Where the symbols take the points:
at | h c j u
J930 | J956 J215 J971 J586
J835 | J215 J162 J594 J268
J876 | J783 J611 J758 J605
J774 | J971 J594 J268 J930
J482 | J602 J758 J605 J711
J586 | J539 J522 J956 J578
J522 | J578 J971 J586 J69
J935 | J884 J638 J592 J996
J971 | J69 J930 J522 J956
J676 | J935 J902 J685 J638
J884 | J835 J996 J240 J162
J406 | J777 J602 J62 J171
J594 | J930 J835 J774 J215
J250 | J685 J129 J160 J676
J215 | J586 J268 J930 J522
J129 | J676 J277 J250 J902
J578 | J876 J69 J539 J611
J611 | J605 J993 J876 J482
J902 | J638 J160 J676 J513
J160 | J513 J250 J902 J685
J553 | J160 J777 J277 J250
J711 | J260 J783 J602 J62
J260 | J277 J62 J171 J553
J993 | J482 J539 J611 J758
J792 | J774 J240 J162 J594
J513 | J690 J685 J638 J592
J69 | J611 J956 J578 J993
J956 | J993 J586 J69 J539
J758 | J711 J876 J482 J783
J162 | J268 J792 J835 J774
J240 | J594 J884 J792 J835
J783 | J62 J605 J711 J406
J685 | J592 J676 J513 J935
J62 | J553 J406 J260 J777
J690 | J792 J592 J996 J240
J605 | J406 J482 J783 J602
J539 | J758 J578 J993 J876
J602 | J171 J711 J406 J260
J171 | J129 J260 J777 J277
J638 | J996 J513 J935 J690
J277 | J902 J553 J129 J160
J592 | J240 J935 J690 J884
J268 | J522 J774 J215 J971
J996 | J162 J690 J884 J792
J777 | J250 J171 J553 J129

In the rows, 542 means zero.

The rows follow the links: the fewer symbols apart two points are, the more alike their rows tend to be.

Each row is also shifted at random along 5 hidden directions that mean nothing.

Each row, then its point:
[ 498  617  482  641  651  415  532  544  415  526  604  558  583  646  646  465  594  611  421  510  557  438  416  645  537  494  598  587  639  509  506  475  591  427  573  536  638  558  551  557  591]; point J539
[ 684  609  498  554  484  533  477  578  568  480  643  546  587  561  486  475  507  511  661  593  454  530  569  547  632  608  605  519  519  473  453  685  496  613  654  560  552  477  645  611  568]; point J171
[ 611  618  594  665  703  705  489  612  483  612  499  404  588  604  576  568  612  518  483  488  640  485  537  437  505  515  461  733  455  625  433  520  473  586  551  653  431  570  425  504  438]; point J884
[ 351  519  380  627  511  406  542  394  505  513  618  661  794  600  572  467  603  581  535  625  439  468  506  643  693  542  681  466  641  477  547  563  647  509  587  492  654  395  649  548  705]; point J482
[ 589  556  518  519  479  668  496  541  644  565  537  516  540  468  482  565  517  512  665  580  505  538  647  447  594  572  517  558  450  581  478  637  518  627  584  531  444  475  538  545  605]; point J685
[ 446  474  399  519  537  431  620  639  519  581  540  599  496  496  640  533  504  646  465  506  524  578  451  658  534  443  565  519  623  521  557  420  472  421  523  370  653  578  562  496  577]; point J69
[ 369  636  548  426  435  541  487  733  636  475  622  522  293  473  494  507  400  553  689  536  494  546  565  540  519  604  543  480  489  487  445  662  446  564  641  457  541  605  613  603  560]; point J553
[ 970  560  620  593  655  607  544  472  492  604  461  492  551  576  580  594  622  530  443  499  643  495  536  501  478  496  483  628  528  629  574  447  625  511  478  611  480  559  418  491  543]; point J835
[ 697  604  425  586  500  641  453  615  606  550  613  515  644  526  495  503  535  527  677  592  464  500  618  474  678  576  573  588  466  532  379  683  457  640  658  514  481  430  590  561  622]; point J160
[ 428  495  629  516  590  563  584  392  546  606  403  555  488  510  579  618  596  550  446  502  640  532  549  526  445  481  485  551  538  626  671  410  688  480  416  534  512  566  426  465  623]; point J594
[ 810  493  658  439  437  459  564  553  568  435  600  568  506  546  437  542  479  457  624  571  479  677  554  573  533  643  553  410  573  443  635  636  483  613  537  647  581  584  662  631  362]; point J406
[ 353  514  645  510  528  694  532  573  597  556  499  474  545  498  464  610  527  457  611  532  566  632  624  428  540  583  464  585  449  591  537  606  452  670  522  647  432  549  509  544  394]; point J513
[ 801  541  531  503  461  427  553  565  530  451  629  595  566  576  501  486  499  518  588  578  461  603  515  610  593  596  601  441  603  450  551  609  514  564  588  576  631  548  661  620  468]; point J711
[ 568  566  443  558  566  404  556  747  460  503  635  560  484  582  622  469  488  610  480  513  511  564  409  672  534  509  587  538  626  451  476  519  394  466  607  471  668  616  606  570  447]; point J876
[ 457  582  458  486  476  669  506  628  675  619  513  518  377  420  548  580  481  592  617  547  533  488  630  457  535  504  496  575  439  605  441  563  517  544  563  363  443  520  479  485  729]; point J592
[ 717  375  310  576  524  580  643  640  565  671  469  586  657  428  628  592  552  640  475  548  506  635  509  560  596  394  540  586  569  604  525  420  361  482  510  336  567  481  500  431  540]; point J268
[ 445  465  443  517  504  405  618  585  517  536  549  634  534  517  597  521  517  612  480  553  506  596  462  659  535  491  595  464  645  492  605  454  506  440  516  420  671  567  597  530  546]; point J993

In each set, the symbols that take the first to the second take the third to the fourth, perhaps in another order. Give the fourth.
Answers are names.
[ 555  569  463  551  495  428  539  600  520  467  654  587  587  569  532  469  507  551  582  575  450  547  502  623  607  588  624  462  596  445  492  619  496  542  633  523  631  518  661  600  529]
: [ 472  709  531  590  546  472  438  550  514  451  689  547  543  639  524  426  524  529  611  566  497  397  534  567  605  614  618  529  550  454  435  681  620  557  677  569  568  512  627  638  657]
:: [ 549  575  392  577  538  714  497  630  626  648  510  498  538  465  572  570  528  585  595  550  537  475  613  451  592  483  512  649  449  620  395  557  478  560  595  425  442  467  479  478  682]
: J240

[ 730  592  519  510  465  644  468  402  673  570  508  558  519  483  479  558  536  521  669  598  527  436  688  446  595  575  555  528  450  595  501  635  707  594  561  491  439  422  533  525  813]
: [ 795  467  552  513  537  673  586  595  594  621  437  507  483  438  549  639  528  548  543  523  591  628  586  461  484  487  454  591  475  631  569  477  467  556  478  489  462  567  449  463  494]
:: [ 728  580  613  511  603  443  563  450  497  538  494  569  391  580  603  540  555  599  414  488  629  452  480  613  423  490  542  518  605  562  644  417  726  404  469  510  593  628  483  510  652]
: J611

[ 667  552  467  564  606  576  558  592  535  633  476  522  458  508  627  566  550  629  468  494  609  479  511  536  481  441  509  620  530  612  517  426  553  445  523  416  517  572  438  455  644]
: [ 443  599  523  573  597  394  543  529  443  497  605  575  526  631  604  474  567  590  451  524  548  477  436  650  525  518  606  516  641  490  549  493  613  436  570  535  660  584  575  555  576]
:: [ 620  615  495  659  680  636  494  534  488  631  503  473  581  584  620  553  615  588  449  508  621  402  524  489  531  459  503  696  511  632  457  479  599  487  540  527  481  529  420  469  651]
: J539

[  82  418  499  578  561  416  632  524  458  533  542  604  668  575  587  540  583  565  446  543  523  623  447  639  560  501  595  502  663  505  628  448  506  478  493  539  652  552  589  533  437]
: [ 489  597  482  559  525  411  529  631  480  466  652  575  535  604  572  451  514  583  525  549  489  511  444  642  575  558  612  507  620  441  500  572  493  499  626  521  650  567  631  601  518]
:: [ 491  409  370  563  503  730  578  668  633  676  467  518  630  392  556  613  530  576  588  560  503  651  612  452  621  464  486  627  472  619  451  521  320  585  540  414  447  458  493  453  504]
: J835

[ 672  576  536  623  670  606  530  523  498  624  477  489  543  570  618  562  607  588  453  489  636  457  528  499  507  472  500  669  522  623  512  455  602  493  508  529  497  551  427  483  614]
: [ 613  473  553  471  527  483  608  441  560  584  452  606  425  476  604  598  539  617  456  515  600  531  526  601  448  463  528  482  587  588  680  393  683  420  427  429  588  578  472  467  681]
:: [ 286  363  472  553  528  463  671  454  500  579  471  625  703  494  587  587  592  572  437  564  520  661  494  622  565  464  568  494  634  563  677  401  509  482  426  491  619  505  547  478  475]
: J611

[ 454  513  458  549  553  427  593  579  490  553  548  597  518  540  633  516  534  622  445  515  541  543  447  651  523  467  577  519  636  528  577  440  532  420  521  439  661  584  552  517  565]
: [ 343  409  594  494  474  394  626  373  506  470  538  651  693  569  492  544  565  489  526  594  479  671  523  627  570  583  602  388  643  480  734  530  596  553  457  618  640  525  637  574  439]
:: [ 190  589  565  562  513  592  479  498  588  500  582  525  620  564  465  522  548  478  641  578  497  517  618  471  618  618  562  536  492  527  491  667  562  643  601  627  480  475  579  590  566]
: J513

[ 614  474  654  433  554  428  642  580  511  515  473  567  355  514  599  587  502  561  422  463  609  640  450  625  389  508  493  468  620  529  706  399  526  435  431  535  620  709  504  529  398]
: [ 559  425  458  473  456  398  634  567  542  510  562  644  557  492  562  528  502  583  527  556  466  659  476  668  561  515  600  406  637  477  637  494  475  480  508  443  661  550  629  544  506]
:: [ 588  535  451  500  558  551  577  640  562  625  469  545  356  454  634  593  503  659  472  477  598  511  506  566  461  431  499  569  537  598  527  415  535  420  495  349  550  595  443  444  661]
: J586

[ 654  511  341  660  531  441  548  556  483  514  654  608  829  598  557  447  587  567  556  615  405  557  485  641  722  541  676  537  632  453  472  595  453  556  635  502  646  421  671  583  530]
: [ 582  546  674  467  482  492  547  633  543  434  607  522  473  562  464  522  465  460  609  545  515  654  534  562  517  647  535  444  554  448  580  646  445  627  577  676  571  623  636  640  325]
:: [ 993  555  501  513  460  652  494  600  649  567  560  515  566  473  469  545  499  512  683  580  483  571  643  452  616  592  536  547  445  557  450  664  444  644  598  520  459  467  566  551  562]
: J592

[ 497  549  472  581  571  406  559  634  448  496  618  567  555  603  597  465  538  599  483  530  516  535  424  654  549  522  602  520  639  469  524  511  483  468  584  518  657  585  611  578  480]
: [ 307  523  659  310  349  540  564  593  696  469  535  580  241  424  427  584  382  504  701  556  510  645  640  519  457  630  496  371  476  498  617  634  535  587  528  497  527  619  590  574  522]
:: [ 852  450  468  477  519  482  633  601  543  591  479  586  444  457  619  595  506  624  460  505  558  595  488  608  479  459  534  511  596  566  600  408  500  432  470  387  599  595  505  475  553]
: J783

[ 593  559  568  599  596  398  561  440  444  479  595  603  640  652  575  486  587  543  463  550  532  501  455  647  549  552  618  502  638  479  605  517  637  494  537  606  652  548  603  581  524]
: [ 679  569  641  460  477  429  537  564  533  429  618  560  461  580  481  492  476  494  604  553  506  586  518  594  518  631  575  431  580  443  581  622  535  570  574  625  601  611  648  646  442]
:: [ 478  653  537  543  503  621  431  440  631  538  572  540  530  534  481  519  539  511  672  589  510  400  654  465  601  601  567  544  470  556  470  672  686  603  605  542  451  444  549  557  768]
: J592

[ 634  514  497  658  566  415  555  423  440  486  624  610  833  664  541  479  631  509  503  597  476  539  481  616  666  581  650  517  648  461  578  565  580  547  567  652  647  462  643  586  490]
: [ 118  640  494  686  605  444  467  532  436  457  687  544  709  690  557  423  595  528  525  566  484  437  486  602  644  595  647  571  599  461  438  625  568  549  660  627  624  493  631  619  540]
:: [ 198  532  457  590  465  517  515  472  565  497  614  594  740  552  485  496  552  505  645  632  418  553  587  552  697  605  621  481  557  482  507  666  542  628  613  560  567  415  657  597  587]
: J553

[ 653  433  487  570  576  577  610  532  535  637  442  540  609  489  610  615  587  584  452  523  574  604  532  532  512  440  497  581  561  618  589  413  500  492  459  487  541  539  462  460  509]
: [ 526  452  467  553  564  433  622  598  465  548  538  579  594  544  612  548  558  607  442  524  529  618  440  644  533  481  567  518  632  513  594  440  455  460  506  486  644  581  565  517  445]
:: [ 799  687  588  512  491  584  431  493  622  488  603  536  446  555  468  498  503  503  674  568  512  415  628  484  549  635  565  516  460  525  463  689  672  601  632  553  463  493  558  597  719]
: J690

[ 522  592  546  523  478  473  515  611  527  458  653  555  531  585  496  475  493  517  613  564  472  558  520  597  585  617  595  491  564  448  497  640  481  574  614  575  591  549  668  627  479]
: [ 382  629  580  581  535  586  447  520  557  493  616  514  616  606  470  503  546  476  639  584  501  490  590  486  621  624  565  567  488  503  454  684  561  640  634  650  488  493  588  620  546]
:: [ 347  591  584  589  548  667  471  354  606  578  492  513  661  549  484  579  600  490  615  584  549  449  667  421  600  581  529  588  455  608  524  609  687  627  543  602  416  421  502  532  705]
: J240

[ 392  519  507  562  626  581  582  628  501  625  468  505  491  516  635  590  564  593  422  480  619  553  479  549  465  445  477  640  545  600  535  414  462  463  500  478  541  609  431  477  498]
: [ 395  549  615  655  644  405  550  377  392  457  593  574  743  710  564  484  654  503  420  545  555  491  443  625  556  571  604  534  647  480  628  515  676  522  520  722  643  533  590  589  466]
:: [ 509  489  594  489  568  638  582  572  581  625  424  507  425  461  555  640  536  553  496  492  629  593  564  478  448  486  441  592  501  638  594  447  527  527  456  512  473  600  426  469  529]
: J578

